Here is a tiny trained network, its code and every weight. The questions are about switching its units off for an input and a class, where a switched-off unit gives its printed mean instead of its output.

import numpy as np


def w(rows, s, z=0):
    codes = np.array(rows[::2]) - 128.0
    scale = np.full(codes.shape[1], s)
    scale[-1] = z or s
    return codes * scale


def f(y):
    return y / 2 * (1 + np.tanh(0.7978845608 * (y + 0.044715 * y**3)))


def log_softmax(a):
    a = a - a.max(-1, keepdims=True)
    return a - np.log(np.exp(a).sum(-1, keepdims=True))


def net(x, mask):
    res = np.array(x, float).reshape(1, 6) / 4 @ E
    y = f(res @ A[0][:, :-1].T + A[0][:, -1])
    res = res + np.where(mask, y, B[0][:, -1]) @ B[0][:, :-1]
    return log_softmax(res[-1] @ U[:, :-1].T + U[:, -1])


A, B = {}, {}
E = w([
[2,201,129,162,59,162],'x0',
[42,95,150,14,234,92],'x1',
[138,133,213,147,191,183],'x2',
[101,132,124,224,156,52],'x3',
[124,130,121,126,121,122],'x4',
[127,130,127,129,126,128],'x5',
],0.01)
A[0] = w([
[128,113,21,93,67,69,210],'N0',
[199,155,35,230,117,220,1],'N1',
[186,167,102,83,142,246,110],'N2',
[144,159,134,71,103,157,55],'N3',
[130,120,154,253,181,74,120],'N4',
[132,109,117,89,100,174,30],'N5',
[237,2,121,128,165,95,108],'N6',
],0.0093,0.0061)
B[0] = w([
[176,194,152,102,126,208,227],'N0',
[85,121,26,36,225,145,212],'N1',
[140,163,146,90,63,78,194],'N2',
[126,120,119,136,111,89,143],'N3',
[143,134,180,37,59,101,224],'N4',
[139,87,86,135,128,2,135],'N5',
[83,103,123,139,69,189,255],'N6',
],0.011,0.01)
U = w([
[65,91,49,95,250,116,117],'0',
[155,187,204,145,164,177,184],'1',
[120,146,163,148,149,150,242],'2',
[132,149,165,143,155,149,221],'3',
[33,98,128,192,82,180,60],'4',
[161,154,156,105,106,30,3],'5',
[174,120,110,216,190,86,30],'6',
],0.012,0.0065)

Each question gives the input, the list of numbers given to net, and the class t.
The units are the neurons (one row each of A and B). Each row of codes is followed by its name. A weight is (code - 128) times the scale printed after its matrix; where a second scale follows, it is the last column's (A, B and U).
mask holds one flag per neuron, in row order. A switched-off neuron (its flag False) gives its mean, the last column of its row in B, instead of its output. The means were averaged over made-up inputs and are rounded, as every weight is.
A unit's drop is (log p(t) with every unit on - log p(t) with that unit switched off) / (log p(t) with every unit on - log p(t) with every unit switched off).
The circuit of an input: a set's keep is (log p(t) with only the set's units on - log p(t) with every unit switched off) / (log p(t) with every unit on - log p(t) with every unit switched off). Starting from all 7 units, units are removed one at a time, each time the one whose removal leaves the highest keep (on an exact tie, the one counted first), for as long as the keep stays at least 0.8.
circuit, biggest first: the units of the circuit, biggest drop first
unit that matters most: the unit with the biggest drop
k most important neurons: the k neurons with the biggest drops, biggest first
drop when u is switched off: that unit's drop, to one decimal
input [-1,0,-1,-7,-1,-4], class 5: circuit, biggest first	(N2, N5)
input [-7,5,-3,6,-8,0], class 2: 2 most important neurons	(N1, N6)
input [-8,-3,-5,0,-5,1], class 4: circuit, biggest first	(N6)
input [7,0,4,-8,-4,-2], class 5: circuit, biggest first	(N2, N6, N5)
input [7,6,-8,-5,-5,-6], class 1: 3 most important neurons	(N0, N1, N6)
input [-6,4,-6,-8,7,2], class 5: 3 most important neurons	(N5, N2, N1)
input [-3,-5,-7,6,7,8], class 3: circuit, biggest first	(N0, N1)
input [-5,4,1,-4,0,2], class 4: 4 most important neurons	(N6, N1, N0, N4)
input [-8,4,-8,4,5,4], class 1: 2 most important neurons	(N0, N1)
input [3,5,-6,-8,7,-4], class 5: circuit, biggest first	(N5, N1)
input [-1,-5,6,8,-1,-3], class 5: 3 most important neurons	(N4, N0, N6)
input [2,-5,3,3,-4,-4], class 0: 2 most important neurons	(N1, N0)
input [-5,-2,1,7,-6,0], class 5: 2 most important neurons	(N4, N0)
input [6,6,1,8,-1,-6], class 5: circuit, biggest first	(N4, N6)
input [8,2,-8,-7,-8,7], class 1: 2 most important neurons	(N0, N6)
input [2,-8,-2,0,2,7], class 0: most important neuron	(N1)
input [-7,-7,6,4,1,-4], class 0: 2 most important neurons	(N1, N0)
input [-8,0,7,-8,-4,-1], class 4: 3 most important neurons	(N6, N0, N4)
input [-7,-8,-2,3,8,4], class 0: drop when N0 is switched off	0.0
input [-1,3,-7,-1,2,4], class 1: drop when N0 is switched off	0.6
input [0,-6,0,8,5,-5], class 5: unit that matters most	N4
input [-3,-6,4,0,6,1], class 0: drop when N1 is switched off	0.9
